Below is a small trained network, with its code and all its weights. Each question gives an input and a class and asks what happens when units are switched off, that is, made to give their printed mean instead of their output.

import numpy as np


def w(rows, s, z=0):
    codes = np.array(rows[::2]) - 128.0
    scale = np.full(codes.shape[1], s)
    scale[-1] = z or s
    return codes * scale


def norm(h):
    return h / np.sqrt((h * h).mean(-1, keepdims=True) + 1e-5)


def f(y):
    return y / 2 * (1 + np.tanh(0.7978845608 * (y + 0.044715 * y**3)))


def log_softmax(a):
    a = a - a.max(-1, keepdims=True)
    return a - np.log(np.exp(a).sum(-1, keepdims=True))


def net(x, mask):
    res = np.array(x, float).reshape(1, 5) / 4 @ E
    u = 0
    for l in range(3):
        y = f(norm(res) @ A[l][:, :-1].T + A[l][:, -1])
        res = res + np.where(mask[u : u + 4], y, B[l][:, -1]) @ B[l][:, :-1]
        u += 4
    return log_softmax(norm(res)[-1] @ U[:, :-1].T + U[:, -1])


A, B = {}, {}
E = w([
[80,5,43,55,114],'x0',
[106,92,171,119,191],'x1',
[131,118,105,232,232],'x2',
[130,99,102,55,42],'x3',
[149,122,75,23,140],'x4',
],0.0014)
A[0] = w([
[154,125,190,103,61,98],'L0N1',
[95,132,79,126,45,2],'L0N2',
[135,137,134,174,119,148],'L0N3',
[185,254,152,134,120,102],'L0N4',
],0.0043,0.00082)
B[0] = w([
[182,124,23,194,201,166],'L0N1',
[55,241,107,162,118,148],'L0N2',
[162,92,110,200,98,161],'L0N3',
[9,35,81,4,188,249],'L0N4',
],0.0035,0.0013)
A[1] = w([
[134,102,135,123,99,7],'L1N1',
[140,102,121,129,208,55],'L1N2',
[48,144,116,5,181,135],'L1N3',
[106,43,137,52,103,159],'L1N4',
],0.0032,0.0015)
B[1] = w([
[148,205,57,200,141,86],'L1N1',
[105,165,134,235,28,136],'L1N2',
[53,60,63,186,189,249],'L1N3',
[68,174,134,68,254,213],'L1N4',
],0.0034,0.0018)
A[2] = w([
[107,35,92,196,172,248],'L2N1',
[142,30,108,4,193,182],'L2N2',
[223,133,135,143,77,117],'L2N3',
[70,156,216,155,111,143],'L2N4',
],0.0041,0.0015)
B[2] = w([
[229,109,110,41,71,255],'L2N1',
[41,25,65,96,216,253],'L2N2',
[230,49,78,141,174,106],'L2N3',
[5,149,71,36,246,146],'L2N4',
],0.0031,0.0034)
U = w([
[113,217,206,207,178,35],'0',
[253,82,119,204,64,116],'1',
[26,50,37,43,212,251],'2',
[88,246,87,148,13,20],'3',
],0.0056,0.0028)

Each question gives the input, the list of numbers given to net, and the class t.
The units are the neurons (one row each of A and B). Each row of codes is followed by its name. A weight is (code - 128) times the scale printed after its matrix; where a second scale follows, it is the last column's (A, B and U).
mask holds one flag per neuron, layer by layer. A switched-off neuron (its flag False) gives its mean, the last column of its row in B, instead of its output. The means were averaged over made-up inputs and are rounded, as every weight is.
A unit's drop is (log p(t) with every unit on - log p(t) with that unit switched off) / (log p(t) with every unit on - log p(t) with every unit switched off).
The circuit of an input: a set's keep is (log p(t) with only the set's units on - log p(t) with every unit switched off) / (log p(t) with every unit on - log p(t) with every unit switched off). Starting from all 12 units, units are removed one at a time, each time the one whose removal leaves the highest keep (on an exact tie, the one counted first), for as long as the keep stays at least 0.8.
units of the circuit, in order: the units of the circuit, biggest drop first
unit that matters most: the unit with the biggest drop
top k neurons: the k neurons with the biggest drops, biggest first
k most important neurons of layer l: the k neurons of layer l with the biggest drops, biggest first
input [1,-7,-3,2,-6], class 3: units of the circuit, in order	(L2N2)
input [3,-7,-5,6,-4], class 3: units of the circuit, in order	(L0N2, L0N4, L2N2)
input [-2,5,4,1,-1], class 0: 2 most important neurons of layer 0	(L0N4, L0N1)
input [6,-8,-2,1,-1], class 3: units of the circuit, in order	(L0N2, L0N4, L2N2)
input [4,-8,6,5,-3], class 1: units of the circuit, in order	(L0N4, L2N2)
input [0,-5,5,-2,-7], class 1: top 2 neurons	(L1N4, L2N2)
input [8,-3,4,1,-6], class 3: top 2 neurons	(L0N4, L2N2)
input [5,-7,6,3,-3], class 1: top 2 neurons	(L0N4, L2N2)
input [1,-7,-2,-8,-6], class 1: top 4 neurons	(L0N3, L1N4, L2N2, L0N2)
input [-1,3,2,0,-3], class 0: units of the circuit, in order	(L2N2, L0N4)
input [-8,2,0,1,-5], class 2: top 2 neurons	(L0N4, L2N4)
input [2,-2,-4,-6,-5], class 1: units of the circuit, in order	(L1N4, L2N2, L0N4)
input [2,-3,5,3,-2], class 1: top 3 neurons	(L0N4, L2N2, L2N3)
input [-1,5,-3,6,-5], class 1: unit that matters most	L0N1
input [6,2,8,-7,6], class 1: top 2 neurons	(L0N4, L1N2)
input [5,-8,-1,0,2], class 3: top 2 neurons	(L0N2, L0N4)
input [4,-8,6,8,-7], class 1: top 4 neurons	(L0N4, L1N4, L2N3, L2N2)
input [2,-4,-7,6,-1], class 3: 2 most important neurons of layer 0	(L0N2, L0N4)
input [0,-1,1,-8,-2], class 0: top 3 neurons	(L2N2, L1N3, L0N1)
input [-3,-6,8,-2,5], class 1: 2 most important neurons of layer 2	(L2N2, L2N4)
